Here is a tiny trained network, its code and every weight. The questions are about switching its units off for an input and a class, where a switched-off unit gives its printed mean instead of its output.

import numpy as np


def w(rows, s, z=0):
    codes = np.array(rows[::2]) - 128.0
    scale = np.full(codes.shape[1], s)
    scale[-1] = z or s
    return codes * scale


def norm(h):
    return h / np.sqrt((h * h).mean(-1, keepdims=True) + 1e-5)


def f(y):
    return np.maximum(y, 0)


def log_softmax(a):
    a = a - a.max(-1, keepdims=True)
    return a - np.log(np.exp(a).sum(-1, keepdims=True))


def net(x, mask):
    res = np.array(x, float).reshape(1, 7) / 4 @ E
    u = 0
    for l in range(3):
        y = f(norm(res) @ A[l][:, :-1].T + A[l][:, -1])
        res = res + np.where(mask[u : u + 8], y, B[l][:, -1]) @ B[l][:, :-1]
        u += 8
    return log_softmax(norm(res)[-1] @ U[:, :-1].T + U[:, -1])


A, B = {}, {}
E = w([
[157,106,47,50,128],'x0',
[133,98,35,227,205],'x1',
[126,98,127,103,107],'x2',
[102,102,86,225,173],'x3',
[115,93,123,159,126],'x4',
[253,187,170,86,136],'x5',
[106,41,242,74,233],'x6',
],0.0058)
A[0] = w([
[75,143,36,197,163,159],'0.n1',
[105,118,32,6,174,178],'0.n2',
[87,112,69,163,13,128],'0.n3',
[247,185,153,111,148,150],'0.n4',
[220,72,125,85,75,29],'0.n5',
[169,222,251,95,254,186],'0.n6',
[193,25,127,205,42,7],'0.n7',
[199,178,150,136,133,103],'0.n8',
],0.0073,0.002)
B[0] = w([
[132,130,185,168,115,254],'0.n1',
[73,57,160,180,121,215],'0.n2',
[139,143,110,171,139,221],'0.n3',
[145,89,151,255,104,217],'0.n4',
[140,60,136,124,145,169],'0.n5',
[132,72,143,132,153,255],'0.n6',
[120,103,89,141,143,154],'0.n7',
[107,136,146,146,76,178],'0.n8',
],0.0093,0.0049)
A[1] = w([
[78,59,221,189,151,142],'1.n1',
[32,207,18,32,160,23],'1.n2',
[159,209,93,64,13,37],'1.n3',
[172,148,48,127,95,172],'1.n4',
[5,157,140,129,99,175],'1.n5',
[133,239,50,153,69,235],'1.n6',
[255,111,140,213,168,138],'1.n7',
[161,201,36,110,120,250],'1.n8',
],0.006,0.0019)
B[1] = w([
[30,241,212,107,93,255],'1.n1',
[132,167,77,96,153,129],'1.n2',
[129,155,87,122,120,140],'1.n3',
[217,115,77,136,189,148],'1.n4',
[144,124,95,151,2,170],'1.n5',
[207,224,127,8,226,175],'1.n6',
[120,105,79,202,50,208],'1.n7',
[165,145,58,95,199,146],'1.n8',
],0.0071,0.0075)
A[2] = w([
[184,111,176,175,88,154],'2.n1',
[160,106,86,66,185,118],'2.n2',
[76,100,211,83,255,112],'2.n3',
[114,229,90,187,42,171],'2.n4',
[189,143,48,135,11,147],'2.n5',
[141,102,116,161,114,66],'2.n6',
[197,95,143,184,163,77],'2.n7',
[114,104,227,38,67,251],'2.n8',
],0.0082,0.0021)
B[2] = w([
[90,114,37,129,139,200],'2.n1',
[90,46,100,112,177,132],'2.n2',
[153,141,69,117,203,208],'2.n3',
[210,116,96,24,97,254],'2.n4',
[129,174,86,94,199,208],'2.n5',
[163,2,146,112,143,151],'2.n6',
[58,170,165,144,123,170],'2.n7',
[171,133,68,85,106,226],'2.n8',
],0.0075,0.0071)
U = w([
[77,45,116,170,2,7],'0',
[89,87,91,109,187,249],'1',
],0.0083,0.00021)

Each question gives the input, the list of numbers given to net, and the class t.
The units are the neurons (one row each of A and B). Each row of codes is followed by its name. A weight is (code - 128) times the scale printed after its matrix; where a second scale follows, it is the last column's (A, B and U).
mask holds one flag per neuron, layer by layer. A switched-off neuron (its flag False) gives its mean, the last column of its row in B, instead of its output. The means were averaged over made-up inputs and are rounded, as every weight is.
A unit's drop is (log p(t) with every unit on - log p(t) with that unit switched off) / (log p(t) with every unit on - log p(t) with every unit switched off).
The circuit of an input: a set's keep is (log p(t) with only the set's units on - log p(t) with every unit switched off) / (log p(t) with every unit on - log p(t) with every unit switched off). Starting from the 12 units with the biggest drops (on a tie, the unit counted first), units are removed one at a time, each time the one whose removal leaves the highest keep (on an exact tie, the one counted first), for as long as the keep stays at least 0.8.
circuit, biggest first: the units of the circuit, biggest drop first
unit that matters most: the unit with the biggest drop
top k neurons: the k neurons with the biggest drops, biggest first
top k neurons in layer l: the k neurons of layer l with the biggest drops, biggest first
drop of u: that unit's drop, to one decimal
input [-3,-8,-1,0,1,3,-7], class 1: circuit, biggest first : [2.n5 1.n6 1.n1]
input [-6,8,-1,-8,7,7,6], class 0: circuit, biggest first : [0.n4 1.n7]
input [5,6,-2,2,-6,3,-1], class 0: unit that matters most : 0.n2
input [-6,-3,-4,-2,-1,3,-6], class 1: circuit, biggest first : [1.n6 0.n1]
input [-6,-2,7,-5,7,1,-2], class 1: circuit, biggest first : [0.n2 0.n1 2.n4]
input [-6,-5,-6,4,-4,3,-8], class 1: circuit, biggest first : [1.n6 0.n2]
input [-8,-6,-2,5,8,-1,-8], class 1: top 3 neurons : [1.n6 0.n2 0.n4]
input [2,8,5,1,-5,-3,3], class 0: top 3 neurons : [1.n6 0.n1 2.n5]
input [-2,8,5,7,-3,8,7], class 0: top 2 neurons : [1.n7 1.n6]
input [1,6,-5,-4,-2,-6,2], class 0: top 2 neurons in layer 1 : [1.n5 1.n6]
input [2,1,3,-8,8,3,-7], class 1: top 2 neurons : [2.n5 1.n6]
input [0,-5,-4,-8,-2,-1,-5], class 1: top 2 neurons in layer 1 : [1.n1 1.n6]
input [-6,-8,-3,3,7,-2,-8], class 1: drop of 1.n6 : 0.2
input [-5,0,-8,4,4,8,5], class 0: drop of 1.n7 : 0.3
input [-7,7,1,1,3,6,3], class 0: unit that matters most : 1.n7
